Here is a tiny trained network, its code and every weight. The questions are about switching its units off for an input and a class, where a switched-off unit gives its printed mean instead of its output.

import numpy as np


def w(rows, s, z=0):
    codes = np.array(rows[::2]) - 128.0
    scale = np.full(codes.shape[1], s)
    scale[-1] = z or s
    return codes * scale


def f(y):
    return y / 2 * (1 + np.tanh(0.7978845608 * (y + 0.044715 * y**3)))


def log_softmax(a):
    a = a - a.max(-1, keepdims=True)
    return a - np.log(np.exp(a).sum(-1, keepdims=True))


def net(x, mask):
    res = np.array(x, float).reshape(1, 4) / 4 @ E
    y = f(res @ A[0][:, :-1].T + A[0][:, -1])
    res = res + np.where(mask, y, B[0][:, -1]) @ B[0][:, :-1]
    return log_softmax(res[-1] @ U[:, :-1].T + U[:, -1])


A, B = {}, {}
E = w([
[150,217,175,44,130,254,131,78,92,152,111,120],'x0',
[145,84,132,17,136,25,104,125,85,172,162,121],'x1',
[102,195,107,152,125,126,108,102,165,253,154,131],'x2',
[139,231,163,110,140,48,98,140,141,108,35,136],'x3',
],0.0093)
A[0] = w([
[120,107,155,110,123,135,123,127,152,109,126,139,31],'N1',
[133,155,138,59,131,181,123,125,133,135,112,128,170],'N2',
[122,199,130,139,120,76,133,136,131,94,66,127,111],'N3',
[120,147,129,199,127,157,125,129,141,100,130,137,68],'N4',
[125,81,129,135,122,160,131,120,122,139,163,127,254],'N5',
[128,105,147,100,133,131,131,122,142,71,117,102,52],'N6',
[136,122,116,157,100,94,119,118,137,111,129,112,51],'N7',
[125,160,131,231,128,182,123,126,142,88,90,122,73],'N8',
[128,88,134,13,128,62,117,124,116,160,156,128,50],'N9',
[139,162,130,178,129,118,113,130,136,227,148,134,137],'N10',
[146,170,135,133,126,90,119,127,137,109,97,128,51],'N11',
[119,153,119,148,117,111,125,117,127,185,131,128,37],'N12',
[129,87,123,142,118,166,128,128,136,152,166,143,68],'N13',
[146,87,138,93,131,142,122,136,113,8,106,135,125],'N14',
[141,63,122,121,126,156,122,125,115,150,167,123,64],'N15',
[132,165,131,129,126,95,131,119,125,114,111,131,200],'N16',
[132,152,128,150,139,118,141,131,154,198,149,118,50],'N17',
[137,114,109,109,124,126,140,132,108,71,121,137,44],'N18',
[140,159,132,74,136,175,146,137,110,130,111,109,44],'N19',
[131,159,135,139,113,111,123,120,133,109,100,128,145],'N20',
[128,89,120,210,131,45,126,136,145,131,123,123,161],'N21',
[125,135,155,91,124,166,111,122,130,133,125,127,41],'N22',
[117,92,143,157,136,94,119,133,139,126,134,131,55],'N23',
[125,149,106,95,111,156,108,106,111,107,129,127,63],'N24',
[130,118,123,171,133,92,133,137,117,128,128,120,49],'N25',
[126,105,128,135,125,157,139,127,126,126,162,116,45],'N26',
[136,155,134,97,133,82,114,125,121,131,87,131,136],'N27',
],0.017,0.0071)
B[0] = w([
[115,95,125,124,150,100,125,137,121,147,82,190,124],'N1',
[146,172,130,155,81,143,121,116,132,107,238,175,214],'N2',
[95,96,131,111,230,174,105,140,149,126,152,97,216],'N3',
[194,70,121,82,120,88,173,157,112,133,76,143,175],'N4',
[113,172,134,118,185,190,105,135,169,124,186,25,205],'N5',
[69,101,138,145,124,92,127,107,109,145,47,172,151],'N6',
[135,80,127,150,158,101,125,129,117,137,123,217,149],'N7',
[239,88,112,90,101,89,175,141,102,105,75,75,216],'N8',
[254,79,111,100,93,95,200,156,111,99,45,84,234],'N9',
[56,184,130,151,67,93,111,122,128,122,69,88,227],'N10',
[98,54,156,127,218,148,135,130,111,144,89,159,169],'N11',
[72,96,129,155,128,99,120,123,105,132,39,181,166],'N12',
[104,76,136,132,229,154,108,148,137,118,87,158,170],'N13',
[41,198,125,154,57,95,97,115,143,156,77,86,212],'N14',
[107,74,137,117,234,155,120,150,140,128,93,128,176],'N15',
[113,142,128,128,137,185,129,130,159,121,161,80,183],'N16',
[60,101,129,119,109,85,108,103,111,161,56,166,179],'N17',
[72,102,117,137,136,90,117,110,95,163,45,194,151],'N18',
[138,82,119,135,121,114,138,110,121,163,182,245,180],'N19',
[128,127,125,132,157,143,121,152,148,134,141,95,167],'N20',
[151,190,134,137,82,164,121,101,121,121,253,189,248],'N21',
[145,97,145,149,160,71,114,140,133,123,129,245,158],'N22',
[140,98,133,126,136,124,134,118,109,138,126,243,163],'N23',
[127,116,118,134,159,129,126,116,89,122,122,212,151],'N24',
[141,86,140,132,159,102,127,115,118,141,111,246,156],'N25',
[108,54,154,108,229,119,122,138,121,144,91,191,147],'N26',
[126,116,122,116,188,160,119,145,140,123,133,77,191],'N27',
],0.02,0.017)
U = w([
[197,99,114,102,100,99,185,177,106,100,84,99,124],'0',
[95,99,157,128,204,177,92,175,156,129,124,103,88],'1',
[145,136,141,168,104,126,117,117,108,129,182,207,91],'2',
[49,152,134,168,80,82,90,123,113,164,52,113,91],'3',
[142,222,126,135,74,178,116,157,171,91,194,10,253],'4',
],0.013,0.0047)

Each question gives the input, the list of numbers given to net, and the class t.
The units are the neurons (one row each of A and B). Each row of codes is followed by its name. A weight is (code - 128) times the scale printed after its matrix; where a second scale follows, it is the last column's (A, B and U).
mask holds one flag per neuron, in row order. A switched-off neuron (its flag False) gives its mean, the last column of its row in B, instead of its output. The means were averaged over made-up inputs and are rounded, as every weight is.
A unit's drop is (log p(t) with every unit on - log p(t) with that unit switched off) / (log p(t) with every unit on - log p(t) with every unit switched off).
The circuit of an input: a set's keep is (log p(t) with only the set's units on - log p(t) with every unit switched off) / (log p(t) with every unit on - log p(t) with every unit switched off). Starting from the 12 units with the biggest drops (on a tie, the unit counted first), units are removed one at a time, each time the one whose removal leaves the highest keep (on an exact tie, the one counted first), for as long as the keep stays at least 0.8.
circuit, biggest first: the units of the circuit, biggest drop first
top k neurons: the k neurons with the biggest drops, biggest first
drop when u is switched off: that unit's drop, to one decimal
input [-7,-6,-2,-1], class 2: circuit, biggest first : (N21)
input [-8,8,7,-8], class 0: top 4 neurons : (N9 N3 N2 N27)
input [8,-1,5,7], class 2: top 2 neurons : (N2 N19)
input [8,7,-2,3], class 2: top 2 neurons : (N2 N19)
input [-6,0,5,5], class 2: top 2 neurons : (N21 N5)
input [-3,5,-5,-6], class 1: top 4 neurons : (N15 N5 N8 N4)
input [2,4,2,0], class 0: top 4 neurons : (N21 N9 N14 N5)
input [-6,-5,-5,6], class 1: top 3 neurons : (N3 N9 N2)
input [-6,6,-3,7], class 1: top 3 neurons : (N3 N8 N27)
input [-8,7,0,-8], class 1: top 3 neurons : (N15 N5 N8)
input [7,-7,1,-1], class 0: top 3 neurons : (N8 N21 N4)
input [6,6,5,0], class 0: top 2 neurons : (N9 N21)
input [1,-7,-3,-7], class 0: drop when N8 is switched off : 7.2
input [-5,-8,6,-1], class 0: circuit, biggest first : (N8)
input [3,-6,7,2], class 3: drop when N12 is switched off : 0.6
input [-4,-3,5,-4], class 3: drop when N2 is switched off : 0.4
